Each row has a name. Each question is about the rows just above it.

[-46 -13 -15 -11 -16   4   0 -34   3  24  36  33  12  41  27 -38  35   3
  26   3   0  11  23 -17 -20 -12] -> k_936
[ 31  35 -29  14  12  11   2   7 -11 -28   9 -21  -5 -23  -7   0  32  16
  20  -5  -6  -7 -19  25  48 -30] -> k_276
[-46 -13 -15 -11 -16   4   0 -34   3  24  36  33  12  41  27 -38 -11 -50
 -31  -8   0  29  -7  26  54   6] -> k_7
[ 11  -2  15   2 -39 -11  -1 -27  -1  24  -6  -5  -2  40 -13   1 -26 -55
 -51 -14   6  30  30 -12 -25  18] -> k_595
[ -2  23 -29   5  -3  12 -16  -2  -6 -26  34  32   6  -1   1 -45   6  12
   6  17  -5  36   0   8  25 -26] -> k_413
[-43  15  11 -18  -7   4  16  14   3  19   7  22 -56  37  34   8  15 -16
  24   6  -1  48  12  -7  34   8] -> k_712
[ 34  51  -2   7 -28   0 -15  11  -8 -27   4  11 -12   1 -18 -39 -29 -34
 -48  12   1  36  15  18  26   7] -> k_264
Shuffled k_712 with one entry gone: [ 34   4  15   6  22   3  19  15  16  24  37  -7   8  34  -1 -43   8 -16
  48  -7 -18 -56  11  14  12], missing => [7]
Whose row is [-46 -13 -15 -11 -16   4   0 -34   3  24  36  33  12  41  27 -38 -11 -50
 -31  -8   0  29  -7  26  54   6]? => k_7

[-17   5   5  20 -20  14   1   0 -23  11 -41   6  34 -34  20 -17 -32  -7
 -20   5  10   4   3   1 -13 -22 -12 -14 -44 -10  -9 -11] -> k_846
[-14  -1  -2   1 -27   0  -7  11 -24   1 -28   7  28 -14  10 -23  -6 -17
 -11   9 -19  -4  -2   0 -20  -5  -2  -6 -25 -18  11  -2] -> k_382
[ -2 -10  -7   9  -8  23  -2  -6   4   0  -6  -6  -5  -5  12 -10   2  -7
   8  11  -2  -6  -2   4 -15  19   2   5 -11  -1  -7  -5] -> k_321
[-10  19   7  20 -23  -9   2  10 -23  17 -36  -2  42 -28  13 -21 -19 -13
 -21   2  10   5  13   7 -16 -11  -2   4 -33  -9   5   3] -> k_972
[-11  26 -12   9 -35  -7   3   0 -18  26 -37   0  36 -31  26 -16 -16 -23
  -8  -7   8  15   8  10 -22 -14   1   0 -28 -18  13 -13] -> k_825
[-17   5   5  20 -20  14   1   0 -23  11 -41   6  34 -34  20 -17 -32  -7
 -20   5  10   4   3   1 -13 -22 -12 -14 -44 -23  11 -21] -> k_255
[ -7 -21  -5  10 -16   3 -15  11  -6 -13 -19   0  24   2   2 -22  -1 -12
 -13  24 -21 -21 -13  -1 -39  10  -1 -24 -29 -10  11  -8] -> k_336
Whose row is [-17   5   5  20 -20  14   1   0 -23  11 -41   6  34 -34  20 -17 -32  -7
 -20   5  10   4   3   1 -13 -22 -12 -14 -44 -10  -9 -11]? => k_846
What comes right after [-35] in the named rows? => [-7]
The entry that follows [-25]: => [-18]
k_336 without one entry, shuffled: [-21 -24 -13  -6 -13 -21   2 -12  11  -8 -29 -19   0  24   2  -1 -39  24
  -7  10   3  10 -22 -21  -1  -5  11 -16 -15  -1 -13]. Gone: => [-10]
[-10  19   7  20 -23  -9   2  10 -23  17 -36  -2  42 -28  13 -21 -19 -13
 -21   2  10   5  13   7 -16 -11  -2   4 -33  -9   5   3] is in which row? => k_972

[ 18  20  17 -40  37 -35 -18  29  16  -6 -47  46  45  36 -35 -26  19  24
  45 -33 -31  -6   8 -45  -3  13 -42 -20   0 -19  21  -9  34 -23  26  17
   7 -42]  k_935
[-42  28 -21 -31 -26 -23 -30  36 -24  -9 -23  40 -38  25 -22  10  32  29
  -6   4 -47   5  38  25 -27  -8  36  -8 -12 -21 -47 -22  38  46   4 -30
  16  21]  k_895
[-32  15   9  29   8  26 -38  42   7  23  16  34 -24  12  19  40  33  24
 -42 -48   3  29  27  16 -34  43 -34  39  -7 -44  17  43 -35   8  14 -38
  32 -20]  k_949
[-48  26 -42 -33 -47   1  15  -1 -42 -30  46  37 -31  38 -38 -30   5  -9
  17 -13  20  -1 -27  11  20  10 -28 -40 -31  20  44   4  43  46 -48  28
  21 -18]  k_271
[ 29 -31  34  40  46  45 -16  40 -37 -45 -19  -7 -10  10 -30  -2 -30 -26
  -7 -37  21  36  36  31  -9  36  29  24 -34  11 -23 -22 -14  -2 -36   2
 -20 -18]  k_530
[-30   3 -46   2 -30  44  30 -21  48   5   7  25 -30   1   5  -6 -23  46
  16 -34 -45 -33  18  -2 -22 -43  47 -32 -10  35 -30 -43 -37  28 -45  29
  14 -28]  k_231
Which entry of k_895 is missing from [ 25  32 -30 -23 -21   4 -21  25 -22 -47 -30  36  28 -47  -9  -6 -27 -31
 -26   5 -22 -23  -8  40  16  38  46 -38  38 -12  10 -24  36  -8  21   4
 -42]? => [29]
[-30   3 -46   2 -30  44  30 -21  48   5   7  25 -30   1   5  -6 -23  46
  16 -34 -45 -33  18  -2 -22 -43  47 -32 -10  35 -30 -43 -37  28 -45  29
  14 -28] is in which row? => k_231
[-32  15   9  29   8  26 -38  42   7  23  16  34 -24  12  19  40  33  24
 -42 -48   3  29  27  16 -34  43 -34  39  -7 -44  17  43 -35   8  14 -38
  32 -20] is in which row? => k_949
Whose row is [ 18  20  17 -40  37 -35 -18  29  16  -6 -47  46  45  36 -35 -26  19  24
  45 -33 -31  -6   8 -45  -3  13 -42 -20   0 -19  21  -9  34 -23  26  17
   7 -42]? => k_935

[ -5  -5   8  -6 -22] : k_834
[ -6  -6 -25  -2  -5] : k_836
[ -9  -6   9  -2 -35] : k_970
[ -8  -7   5  -4 -46] : k_633
[ -9  -7  -6  -3 -42] : k_607
[ -9  -7   8  -3 -39] : k_432
[ -6  -5   9  -1 -24] : k_568
[ -3  -5  -1  -6 -43] : k_325
[ -6  -6   2  -5 -47] : k_346
[ -8  -6  10  -2 -31] : k_818
[ -4  -6   0  -6 -46] : k_147
[ -7  -6  10  -2 -28] : k_858
The one value in k_147 and k_346: => [-6]
The one value in k_346 and k_858: => [-6]
Which entry of k_836 is missing from [ -2  -6  -6 -25]? => [-5]
Whose row is [ -6  -6 -25  -2  -5]? => k_836

[ -1  -1   2  -4   1   0  -4  -3   3   5  -1  -5   4  -3 -11  -1   0  -1
  -1  -4   1   3  -1   3   1   1  -1  -7   2  -1  -2   0  -3  -3  -1  -6
  -1   0  -1   1   0   0   2  -2   1  -4   1   1   2  -1] -> k_342
[  9   7   0  16  -3   9  13  10 -12 -15  13  35 -12  19  22   4   3   1
  -3  20 -24  -6  15 -10  -1   5  11  42 -16  16   5   6   1   5   2  26
 -11  -8  10   3  -4   3 -17   9  -3   7 -11  -6  26  -4] -> k_378
[-10   6  20 -18  20   8 -25  -9  16  45   2 -20  24 -17 -20 -19   3 -23
 -18 -18 -12  26   4  17  13   9   8 -34   7  10 -28  14 -11 -37  -1 -43
 -22  -7  -8  28   0  12  -1 -19   6 -27   6   2  -3  -7] -> k_242
Shuffled k_378 with one entry gone: [-10  -3 -12   7  -3 -16   9 -24   5  19 -17   0   9  -3   9  20  13  11
  15 -12  42  -4  10  26   3  16   6  -6   3   5   7   5  26   3  16  22
   1  -8  -6 -15   4 -11 -11  10  -1  35  -4  13   1], missing => [2]
Whose row is [-10   6  20 -18  20   8 -25  -9  16  45   2 -20  24 -17 -20 -19   3 -23
 -18 -18 -12  26   4  17  13   9   8 -34   7  10 -28  14 -11 -37  -1 -43
 -22  -7  -8  28   0  12  -1 -19   6 -27   6   2  -3  -7]? => k_242
Whose row is [  9   7   0  16  -3   9  13  10 -12 -15  13  35 -12  19  22   4   3   1
  -3  20 -24  -6  15 -10  -1   5  11  42 -16  16   5   6   1   5   2  26
 -11  -8  10   3  -4   3 -17   9  -3   7 -11  -6  26  -4]? => k_378

[ 18  37 -47  12  47  40 -39   5  12  10  46   2 -47  19  42  49  39  25
 -33  34  36 -24   1  -8 -16  52 -25  33  19  26   2 -47 -12 -46  18 -33
  20 -40  33  45 -17  40  -2 -32 -17 -48] -> k_316
[  6 -28 -16   8 -28  -4 -49  44  13 -12  38 -45  34  11  13  39  11 -31
 -16  12  36 -30 -11  39 -38 -17 -18 -40 -38 -48  40 -11  28  44  22  36
 -46   6 -43  18 -15  51 -40  30   0  27] -> k_849
[ 18  20 -39  12  47  40 -39   5  12  10  46   2 -47  19  42  49  39  25
 -33 -47  36  19 -48  -8 -16  52 -25  33  19  26   2 -47 -12 -46  18 -33
  20 -40  33  45 -17  40  -2 -32 -17   6] -> k_538
[ -6 -36   8 -31  -6 -46 -17   9  48 -27  40  43 -26  31  19 -39 -19 -26
  21   7 -24 -14  37  -2  46 -30  43  37  -6 -10  -4  29  25  51  27 -44
 -38 -13 -30 -49   2  23  48 -41  14 -28] -> k_503
Whose row is [ -6 -36   8 -31  -6 -46 -17   9  48 -27  40  43 -26  31  19 -39 -19 -26
  21   7 -24 -14  37  -2  46 -30  43  37  -6 -10  -4  29  25  51  27 -44
 -38 -13 -30 -49   2  23  48 -41  14 -28]? => k_503
Whose row is [  6 -28 -16   8 -28  -4 -49  44  13 -12  38 -45  34  11  13  39  11 -31
 -16  12  36 -30 -11  39 -38 -17 -18 -40 -38 -48  40 -11  28  44  22  36
 -46   6 -43  18 -15  51 -40  30   0  27]? => k_849
Whose row is [ 18  20 -39  12  47  40 -39   5  12  10  46   2 -47  19  42  49  39  25
 -33 -47  36  19 -48  -8 -16  52 -25  33  19  26   2 -47 -12 -46  18 -33
  20 -40  33  45 -17  40  -2 -32 -17   6]? => k_538

[-16  24  23  47  -6  -6   7]  k_672
[ 28 -23 -22 -56  47 -57  46]  k_841
[ 14  13  11 -29  11   3  12]  k_745
Which value is in both k_672 and k_841? => [47]
Which entry of k_841 is missing from [-23  47 -57 -22  28 -56]? => [46]
Whose row is [ 14  13  11 -29  11   3  12]? => k_745
Shuffled k_841 with one entry gone: [-57  46  28 -22 -23 -56], missing => [47]
k_672 without one entry, shuffled: [ 47  -6  -6  24   7 -16]. Gone: => [23]
Right after [-57] comes => [46]

[  3 -47  -8 -11 -26 -15  -8 -10 -40 -53   2  -7  -9 -20 -10   0 -31 -24
 -10 -14]  k_701
[-3  4  9 10  4  3  8 11 -1  4 -3  8 12  4 12 -2  4  2 13  8]  k_526
[ 1 30 -3 -3 16  8 -2 -3 31 35  1 -3 -5 12 -4  0 19 16 -4  2]  k_469
[ -1 -18   3   4 -10  -4   3   2 -20 -21  -1   2   3  -8   3   0 -12 -11
   4   1]  k_751
[  1 -12  -5  -7  -5  -5  -5  -5  -6 -12   1  -4  -5  -6  -6   0  -8  -3
  -6  -7]  k_994
[-3 13  1  1  8  5  0  4  9 15 -3  1  3  6  3 -3  9  7  4  4]  k_51
[ 1  5  1  2  2  1  2  1  4  5  1  1  0  1  1  1  2  1 -7  2]  k_479
Whose row is [  3 -47  -8 -11 -26 -15  -8 -10 -40 -53   2  -7  -9 -20 -10   0 -31 -24
 -10 -14]? => k_701
Shuffled k_479 with one entry gone: [ 2  1  1  5  2  1  0  1 -7  1  1  2  2  1  2  5  1  1  1], missing => [4]

[-20  -7  19 -15  30 -14] = k_657
[-20   9  10 -24  55  -7] = k_386
[-21   8   1 -23 -24   2] = k_674
Shared by k_674 and k_386: => [-24]
The one value in k_386 and k_674: => [-24]
Right after [9] comes => [10]
What comes right after [10] in the named rows? => [-24]
k_674 without one entry, shuffled: [  1   8 -23 -21   2]. Gone: => [-24]
Which entry of k_674 is missing from [  8 -21 -23 -24   2]? => [1]

[  5   8 -10  -3  13   9   4   9  -7  -6 -10   6  -6   5   9   3   2  -4
  -9   9   0] = k_651
[ 21   5  11   3  31 -15 -10 -25  35   1  42   5   4 -43  -4  10   4  11
  37 -18  12] = k_876
[ -5   2 -18   7  12  10  -6 -27  24   9  32   2  10 -38  -4  10 -29  -3
  59 -17   5] = k_181
Which entry of k_876 is missing from [  4 -25  10   3  35 -15 -18   1   5  -4  11   5  42  12  31  11 -10  21
   4  37]? => [-43]
k_651 without one entry, shuffled: [  2  -3  -9   5  -4  -6   5   9   8   9 -10  -7   3  -6 -10   4   9   0
  13   9]. Gone: => [6]
Whose row is [ -5   2 -18   7  12  10  -6 -27  24   9  32   2  10 -38  -4  10 -29  -3
  59 -17   5]? => k_181
[  5   8 -10  -3  13   9   4   9  -7  -6 -10   6  -6   5   9   3   2  -4
  -9   9   0] is in which row? => k_651
Which entry of k_651 is missing from [  9   9 -10  -3   5   3   6   5  -9   9   4   9  -7 -10   2  13  -6  -6
   0   8]? => [-4]
Which entry of k_876 is missing from [-25  21 -15 -43   4  35   4  42   3  37   1 -10   5  10   5  11  12  11
  31 -18]? => [-4]

[-34  20  35  -6] : k_597
[-7 20 45 -6] : k_501
[ 11  21 -13  -6] : k_82
[ 20  20 -20  -6] : k_499
Shared by k_82 and k_597: => [-6]
The entry that follows [-20]: => [-6]

